Below is a small trained network, with its code and all its weights. Each question gives an input and a class and asks what happens when units are switched off, that is, made to give their printed mean instead of their output.

import numpy as np


def w(rows, s, z=0):
    codes = np.array(rows[::2]) - 128.0
    scale = np.full(codes.shape[1], s)
    scale[-1] = z or s
    return codes * scale


def f(y):
    return np.maximum(y, 0)


def log_softmax(a):
    a = a - a.max(-1, keepdims=True)
    return a - np.log(np.exp(a).sum(-1, keepdims=True))


def net(x, mask):
    res = np.array(x, float).reshape(1, 7) / 4 @ E
    y = f(res @ A[0][:, :-1].T + A[0][:, -1])
    res = res + np.where(mask, y, B[0][:, -1]) @ B[0][:, :-1]
    return log_softmax(res[-1] @ U[:, :-1].T + U[:, -1])


A, B = {}, {}
E = w([
[122,228,52,184,199,31],'x0',
[126,122,118,134,113,118],'x1',
[120,142,142,108,123,119],'x2',
[165,20,123,53,177,62],'x3',
[11,93,79,115,173,154],'x4',
[140,106,105,160,122,129],'x5',
[118,147,135,103,117,117],'x6',
],0.011)
A[0] = w([
[64,65,177,120,67,207,131],'N1',
[25,125,82,113,160,151,205],'N2',
[183,72,160,95,112,111,134],'N3',
[79,42,89,59,192,109,125],'N4',
[211,187,160,158,121,122,255],'N5',
[191,91,159,118,85,133,147],'N6',
[130,104,175,111,46,248,200],'N7',
[112,64,150,76,137,142,90],'N8',
[108,42,129,74,132,147,95],'N9',
[176,67,109,74,207,35,75],'N10',
],0.015,0.0055)
B[0] = w([
[180,160,34,116,46,239,226],'N1',
[37,118,25,224,137,211,217],'N2',
[135,168,253,120,131,91,205],'N3',
[216,184,93,150,67,221,218],'N4',
[209,196,61,75,115,19,232],'N5',
[117,118,212,122,170,101,203],'N6',
[106,8,104,33,161,93,253],'N7',
[178,146,210,210,101,132,187],'N8',
[212,177,189,191,160,174,199],'N9',
[113,16,119,19,103,173,229],'N10',
],0.015,0.018)
U = w([
[177,77,112,39,118,83,255],'0',
[243,249,65,156,71,136,34],'1',
[92,65,73,147,105,212,200],'2',
[1,191,77,246,221,125,60],'3',
[165,115,231,104,173,88,40],'4',
],0.0083,0.0044)

Each question gives the input, the list of numbers given to net, and the class t.
The units are the neurons (one row each of A and B). Each row of codes is followed by its name. A weight is (code - 128) times the scale printed after its matrix; where a second scale follows, it is the last column's (A, B and U).
mask holds one flag per neuron, in row order. A switched-off neuron (its flag False) gives its mean, the last column of its row in B, instead of its output. The means were averaged over made-up inputs and are rounded, as every weight is.
A unit's drop is (log p(t) with every unit on - log p(t) with that unit switched off) / (log p(t) with every unit on - log p(t) with every unit switched off).
The circuit of an input: a set's keep is (log p(t) with only the set's units on - log p(t) with every unit switched off) / (log p(t) with every unit on - log p(t) with every unit switched off). Starting from all 10 units, units are removed one at a time, each time the one whose removal leaves the highest keep (on an exact tie, the one counted first), for as long as the keep stays at least 0.8.
circuit, biggest first: the units of the circuit, biggest drop first
k most important neurons: the k neurons with the biggest drops, biggest first
drop when u is switched off: that unit's drop, to one decimal
input [0,8,-2,3,3,-6,5], class 1: circuit, biggest first : N7
input [1,-4,7,-8,7,4,-1], class 3: circuit, biggest first : N10, N2
input [0,5,-1,7,7,-2,1], class 1: 3 most important neurons : N4, N9, N7
input [-6,-6,-4,5,2,2,4], class 1: 2 most important neurons : N1, N4
input [-6,4,8,0,2,-7,4], class 2: 2 most important neurons : N7, N5
input [4,-1,3,8,2,0,0], class 2: circuit, biggest first : N10, N5, N4
input [-8,-6,-5,-3,-1,6,1], class 0: 3 most important neurons : N7, N2, N1
input [0,0,-5,4,0,6,0], class 4: circuit, biggest first : N1, N2, N5
input [-3,-6,-8,8,1,3,4], class 1: 3 most important neurons : N4, N7, N9
input [0,4,-6,7,6,-8,-5], class 1: 4 most important neurons : N4, N9, N7, N8
input [-2,-8,-5,-7,-1,1,-4], class 0: 2 most important neurons : N7, N2
input [1,5,-4,0,4,-5,0], class 3: 3 most important neurons : N10, N7, N1
input [0,6,-3,-4,-2,-4,7], class 0: 3 most important neurons : N4, N1, N9
input [-4,-8,-1,8,0,6,7], class 4: circuit, biggest first : N3
input [3,-8,-2,1,-8,-7,-2], class 0: 3 most important neurons : N4, N1, N9
input [-5,6,-7,6,-1,-7,-8], class 4: 2 most important neurons : N3, N6
input [2,-8,-4,7,1,2,5], class 2: 4 most important neurons : N10, N5, N4, N7
input [2,6,-2,5,1,-5,7], class 2: 4 most important neurons : N10, N5, N7, N4
input [8,7,-3,1,0,-1,-2], class 0: 2 most important neurons : N4, N1
input [3,8,-1,2,-8,5,5], class 0: most important neuron : N4
input [-5,-2,7,6,-2,-1,-8], class 4: drop when N10 is switched off : 0.0
input [0,-8,-1,7,8,1,-2], class 1: drop when N7 is switched off : 0.7
input [-6,-6,4,4,0,8,-8], class 4: drop when N6 is switched off : 0.5
input [-4,0,-3,6,1,-3,8], class 1: drop when N1 is switched off : 0.3
